Below is a small trained network, with its code and all its weights. Each question gives an input and a class and asks what happens when units are switched off, that is, made to give their printed mean instead of their output.

import numpy as np


def w(rows, s, z=0):
    codes = np.array(rows[::2]) - 128.0
    scale = np.full(codes.shape[1], s)
    scale[-1] = z or s
    return codes * scale


def norm(h):
    return h / np.sqrt((h * h).mean(-1, keepdims=True) + 1e-5)


def f(y):
    return y / 2 * (1 + np.tanh(0.7978845608 * (y + 0.044715 * y**3)))


def log_softmax(a):
    a = a - a.max(-1, keepdims=True)
    return a - np.log(np.exp(a).sum(-1, keepdims=True))


def net(x, mask):
    res = np.array(x, float).reshape(1, 4) / 4 @ E
    u = 0
    for l in range(4):
        y = f(norm(res) @ A[l][:, :-1].T + A[l][:, -1])
        res = res + np.where(mask[u : u + 8], y, B[l][:, -1]) @ B[l][:, :-1]
        u += 8
    return log_softmax(norm(res)[-1] @ U[:, :-1].T + U[:, -1])


A, B = {}, {}
E = w([
[129,129,127,125],'x0',
[57,135,253,230],'x1',
[52,208,89,18],'x2',
[88,6,71,118],'x3',
],0.0056)
A[0] = w([
[148,138,173,47,170],'L0N0',
[107,78,118,151,99],'L0N1',
[49,225,91,23,109],'L0N2',
[29,174,249,183,164],'L0N3',
[255,186,68,99,76],'L0N4',
[181,100,132,129,162],'L0N5',
[155,166,6,132,7],'L0N6',
[173,142,90,44,75],'L0N7',
],0.0078,0.0019)
B[0] = w([
[170,198,53,254,155],'L0N0',
[107,137,60,88,139],'L0N1',
[131,166,167,143,254],'L0N2',
[134,108,148,66,234],'L0N3',
[119,135,230,98,205],'L0N4',
[163,144,23,153,150],'L0N5',
[126,104,173,65,163],'L0N6',
[52,103,152,80,180],'L0N7',
],0.0071,0.0054)
A[1] = w([
[209,76,120,149,171],'L1N0',
[112,166,115,103,86],'L1N1',
[226,124,125,166,136],'L1N2',
[120,74,32,128,114],'L1N3',
[186,125,99,78,117],'L1N4',
[107,106,96,161,82],'L1N5',
[248,68,97,108,252],'L1N6',
[72,161,76,85,86],'L1N7',
],0.012,0.0017)
B[1] = w([
[125,198,141,210,214],'L1N0',
[158,93,106,166,163],'L1N1',
[119,182,130,202,198],'L1N2',
[89,131,136,147,208],'L1N3',
[46,88,254,120,169],'L1N4',
[136,102,95,156,128],'L1N5',
[114,128,185,182,255],'L1N6',
[87,110,115,146,200],'L1N7',
],0.0073,0.0048)
A[2] = w([
[117,144,118,78,33],'L2N0',
[74,215,216,98,122],'L2N1',
[63,214,127,140,123],'L2N2',
[133,77,209,125,204],'L2N3',
[203,143,158,112,15],'L2N4',
[173,191,37,147,4],'L2N5',
[251,191,109,124,113],'L2N6',
[73,196,145,133,81],'L2N7',
],0.011,0.0019)
B[2] = w([
[170,53,199,146,138],'L2N0',
[120,89,125,62,255],'L2N1',
[251,42,44,180,184],'L2N2',
[113,254,185,29,182],'L2N3',
[184,42,127,144,136],'L2N4',
[96,122,85,29,119],'L2N5',
[175,159,127,159,150],'L2N6',
[109,44,31,120,176],'L2N7',
],0.0059,0.0094)
A[3] = w([
[188,167,128,120,23],'L3N0',
[153,106,185,125,248],'L3N1',
[241,174,164,123,90],'L3N2',
[143,131,91,121,215],'L3N3',
[86,96,101,119,62],'L3N4',
[135,112,19,96,169],'L3N5',
[8,110,102,165,87],'L3N6',
[102,63,48,47,77],'L3N7',
],0.013,0.0018)
B[3] = w([
[224,47,11,102,147],'L3N0',
[27,169,169,14,187],'L3N1',
[149,60,5,110,208],'L3N2',
[103,129,143,243,141],'L3N3',
[201,117,44,227,153],'L3N4',
[96,158,176,254,193],'L3N5',
[227,38,32,30,193],'L3N6',
[143,215,200,191,255],'L3N7',
],0.0072,0.0074)
U = w([
[37,160,194,2,213],'0',
[135,154,140,234,175],'1',
[241,6,29,63,5],'2',
],0.0097,0.0014)

Each question gives the input, the list of numbers given to net, and the class t.
The units are the neurons (one row each of A and B). Each row of codes is followed by its name. A weight is (code - 128) times the scale printed after its matrix; where a second scale follows, it is the last column's (A, B and U).
mask holds one flag per neuron, layer by layer. A switched-off neuron (its flag False) gives its mean, the last column of its row in B, instead of its output. The means were averaged over made-up inputs and are rounded, as every weight is.
A unit's drop is (log p(t) with every unit on - log p(t) with that unit switched off) / (log p(t) with every unit on - log p(t) with every unit switched off).
The circuit of an input: a set's keep is (log p(t) with only the set's units on - log p(t) with every unit switched off) / (log p(t) with every unit on - log p(t) with every unit switched off). Starting from the 12 units with the biggest drops (on a tie, the unit counted first), units are removed one at a time, each time the one whose removal leaves the highest keep (on an exact tie, the one counted first), for as long as the keep stays at least 0.8.
units of the circuit, in order: the units of the circuit, biggest drop first
top k neurons: the k neurons with the biggest drops, biggest first
k most important neurons of layer l: the k neurons of layer l with the biggest drops, biggest first
drop when u is switched off: that unit's drop, to one decimal
input [-4,5,0,8], class 2: units of the circuit, in order => (L3N6)
input [2,-2,-3,2], class 1: 3 most important neurons of layer 0 => (L0N3; L0N7; L0N5)
input [7,4,-3,0], class 0: top 2 neurons => (L0N0; L2N2)
input [-5,-3,6,6], class 1: units of the circuit, in order => (L3N7; L3N5)
input [-1,7,-4,8], class 2: units of the circuit, in order => (L3N6; L3N7)
input [-3,8,-8,-3], class 0: units of the circuit, in order => (L0N3; L3N1; L2N3)
input [0,-3,-5,0], class 1: top 3 neurons => (L1N0; L1N2; L0N3)
input [-2,-3,-8,8], class 1: top 3 neurons => (L1N0; L1N6; L2N1)
input [7,6,-4,-5], class 0: units of the circuit, in order => (L0N3; L3N1)
input [-1,-4,-6,0], class 1: top 2 neurons => (L1N0; L1N2)
input [1,-5,8,-6], class 1: top 3 neurons => (L0N0; L2N2; L0N3)
input [-2,4,6,-7], class 2: top 2 neurons => (L0N7; L0N2)
input [-4,5,-5,-6], class 2: top 2 neurons => (L1N4; L3N2)
input [6,-3,-2,-5], class 2: top 3 neurons => (L0N3; L3N2; L0N0)
input [1,-3,-5,0], class 1: units of the circuit, in order => (L1N0)
input [8,-7,8,-6], class 1: 2 most important neurons of layer 0 => (L0N0; L0N3)
input [-7,-5,6,3], class 1: top 2 neurons => (L0N3; L3N7)
input [-8,-7,0,7], class 0: top 4 neurons => (L1N4; L0N6; L2N2; L2N7)
input [-4,2,6,-7], class 2: 3 most important neurons of layer 0 => (L0N2; L0N7; L0N1)
input [6,5,-4,4], class 0: top 2 neurons => (L0N0; L2N7)
input [2,2,1,-1], class 0: units of the circuit, in order => (L0N3)
input [3,-8,4,2], class 0: drop when L1N4 is switched off => 0.1
input [6,3,-3,6], class 2: drop when L3N6 is switched off => 1.2
input [-6,-4,6,2], class 1: drop when L0N3 is switched off => 0.3
